The steps that take the first to the second take the third to the fourth, perhaps in another order. What is the fourth?
Answer with the item's row; about right is enough.
[-11,  85,  28,  95,   8, -28,  93,  24,  10, -22, -45, -26]
to [-43,  79,  24,  88,  38, -23,  87,  21,  38,  13, -41, -22]
as [ 10, -91,  44, -76,  -8, -26, -99,  22,  -9,  24,  47, -24]
to [-13, -89,  38, -76,  12, -20, -96,  18,  13,  48,  47, -20]

[-19, -88,  36, -76,  16, -18, -96,  16,  17,  53,  46, -19]
to [-31, -84,  19, -77,  27,  -6, -92,   6,  28,  64,  43,  -7]
as [-10, -90,  40, -75,  10, -22, -97,  20,  10,  45,  46, -20]
to [-28, -85,  25, -76,  26, -10, -93,   9,  26,  61,  44, -11]

[ 15, -24, -99, -61, -14,  76, -27, -63, -13,  -6,  14,  71]
to [ 45, -41, -78, -70, -39,  60, -45, -50, -41, -29,  22,  57]
as [-25,  84,  27,  95,  21, -28,  91,  23,  22,  -8, -45, -25]
to [-47,  79,  22,  86,  42, -20,  85,  18,  42,  18, -41, -20]

[  8,  84,  23,  94,  -8, -25,  92,  20,  -7, -42, -45, -23]
to [ 14,  85,  20,  93, -12, -23,  92,  17, -13, -46, -44, -20]
as [ -29,    1, -102,  -37,   26,   79,    1,  -63,   26,   29,    0,   71]
to [-42,   9, -97, -27,  37,  76,   9, -59,  38,  40,  -5,  66]

[ 50, -83,  26, -74, -44, -16, -90,  11, -45, -18,  43, -12]
to [ 46, -84,  30, -73, -41, -17, -92,  12, -42, -15,  44, -14]
as [ 23,  83,  12,  89, -20, -19,  91,  15, -19, -55, -44, -16]
to [ 21,  83,  16,  91, -17, -20,  91,  15, -18, -52, -44, -17]

[  1,  84,  25,  95,  -2, -25,  92,  22,  -2, -34, -44, -25]
to [-52,  77,  20,  84,  46, -19,  84,  16,  46,  22, -40, -18]
as [ 67, -61, -33, -72, -58,  27, -65, -25, -60, -45,  31,  27]
to [ 53, -82,  23, -74, -47, -13, -88,   9, -48, -22,  43, -10]

[ 32,  83,  -5,  82, -27,  -6,  90,   3, -30, -65, -44,  -3]
to [ 33,  83,  -7,  81, -28,  -4,  90,   1, -29, -64, -43,  -2]
as [ 14,  84,  21,  92, -13, -22,  92,  18, -13, -48, -45, -20]
to [ 18,  84,  18,  91, -15, -22,  91,  17, -16, -50, -44, -19]

[-29, -85,  25, -76,  24, -11, -93,   9,  25,  61,  45, -11]
to [-31, -84,  17, -78,  28,  -4, -90,   5,  28,  64,  44,  -5]
as [  8,  85,  23,  94,  -7, -26,  93,  20,  -8, -41, -44, -23]
to [ -7,  85,  28,  97,   5, -28,  93,  23,   6, -25, -45, -24]

[-48,  79,  21,  87,  42, -20,  86,  19,  42,  18, -41, -21]
to [-52,  76,  20,  85,  45, -19,  83,  17,  47,  22, -41, -19]
as [ 64, -55, -44, -71, -56,  35, -60, -32, -58, -42,  28,  35]
to [ 66, -57, -38, -72, -57,  31, -63, -28, -59, -44,  30,  31]

[-48,  79,  22,  86,  42, -21,  84,  18,  42,  18, -42, -20]
to [-73,  66,  -1,  64,  63,  -1,  71,   4,  66,  48, -33,  -3]
as [-77,  38, -54,  17,  68,  42,  42, -31,  70,  64, -20,  35]
to [-54,  15, -90, -17,  48,  68,  17, -54,  49,  48,  -9,  62]

[   0,  -17, -102,  -55,    0,   79,  -17,  -66,    0,    5,    9,   73]
to [ 28, -32, -91, -65, -25,  71, -35, -58, -25, -16,  17,  66]
as [ 39, -87,  34, -75, -35, -22, -94,  17, -35,  -6,  45, -18]
to [ 22, -90,  43, -74, -20, -26, -98,  20, -21,  11,  47, -22]

[-77,  61,  -9,  57,  67,   6,  66,  -2,  69,  54, -32,   2]
to [-80,  46, -39,  32,  71,  29,  49, -22,  72,  63, -24,  24]
as [ 55, -80,  20, -74, -49, -11, -87,   7, -50, -26,  42,  -8]
to [ 35, -88,  37, -74, -31, -23, -96,  17, -32,  -1,  45, -20]

[ 55, -80,  21, -73, -50, -12, -88,   8, -50, -26,  42,  -8]
to [ 61, -76,  11, -72, -53,  -5, -84,   1, -54, -32,  40,  -1]
as [-29, -85,  25, -76,  24, -11, -92,  10,  25,  60,  45, -11]
to [-26, -87,  29, -76,  22, -14, -94,  12,  22,  59,  45, -14]

[ 66, -62, -28, -71, -59,  23, -67, -21, -61, -44,  32,  24]
to [ 62, -75,   7, -72, -55,  -2, -82,   0, -57, -33,  40,   1]
as [ 11,  85,  22,  93, -10, -25,  92,  18, -11, -44, -44, -22]
to [-15,  84,  28,  96,  14, -28,  92,  23,  14, -18, -44, -27]

[ 12,  86,  22,  93, -11, -23,  91,  20, -11, -44, -44, -22]
to [-11,  85,  28,  97,  10, -28,  92,  22,  10, -22, -44, -26]
as [-79,  55, -19,  48,  69,  14,  61,  -8,  72,  58, -29,  10]
to [-79,  41, -49,  22,  70,  38,  44, -28,  72,  64, -21,  31]

[ 57, -48, -61, -71, -50,  49, -53, -41, -51, -37,  26,  46]
to [ 53, -46, -67, -71, -47,  52, -50, -45, -47, -35,  24,  50]
as [ 32, -89,  40, -74, -28, -24, -97,  18, -27,   2,  47, -21]
to [ 36, -87,  37, -75, -31, -23, -96,  18, -32,  -1,  46, -20]

[-80,  51, -29,  40,  71,  21,  55, -14,  73,  61, -26,  16]
to [-76,  35, -60,  13,  66,  46,  38, -35,  68,  63, -19,  39]
as [  9,  85,  24,  94,  -8, -25,  92,  21,  -6, -41, -44, -23]
to [-16,  85,  28,  95,  13, -28,  92,  23,  14, -16, -44, -26]

[  2, -89,  44, -76,  -2, -26, -98,  21,  -3,  32,  47, -24]
to [ -1, -90,  43, -74,   2, -25, -99,  21,   1,  35,  48, -24]
as [ 66, -58, -39, -72, -57,  31, -63, -27, -58, -43,  30,  31]
to [ 67, -59, -33, -72, -58,  27, -65, -23, -60, -43,  30,  27]

[ 53, -47, -66, -71, -46,  52, -50, -45, -48, -36,  25,  50]
to [ 66, -60, -33, -73, -59,  27, -65, -25, -61, -44,  32,  27]
as [ 67, -65, -17, -73, -59,  16, -71, -14, -61, -43,  34,  18]
to [ 60, -77,  12, -72, -54,  -5, -83,   2, -54, -31,  40,  -2]

[ 32,  84, -15,  78, -27,   3,  91,  -4, -29, -64, -44,   5]
to [ 30,  82,   1,  84, -28,  -8,  90,   5, -28, -63, -43,  -6]
as [-54,  15, -90, -17,  46,  69,  17, -55,  49,  48,  -8,  62]
to [  -8,  -12, -105,  -51,    6,   81,  -13,  -65,    6,   13,    7,   73]

[-64,  22, -81,  -7,  56,  63,  25, -49,  57,  55, -11,  54]
to [-74,  32, -65,   8,  65,  51,  35, -38,  66,  62, -17,  43]
as [ 15,  84,  20,  92, -13, -23,  91,  18, -14, -47, -43, -20]
to [ 22,  84,  14,  89, -20, -18,  91,  15, -20, -53, -44, -17]

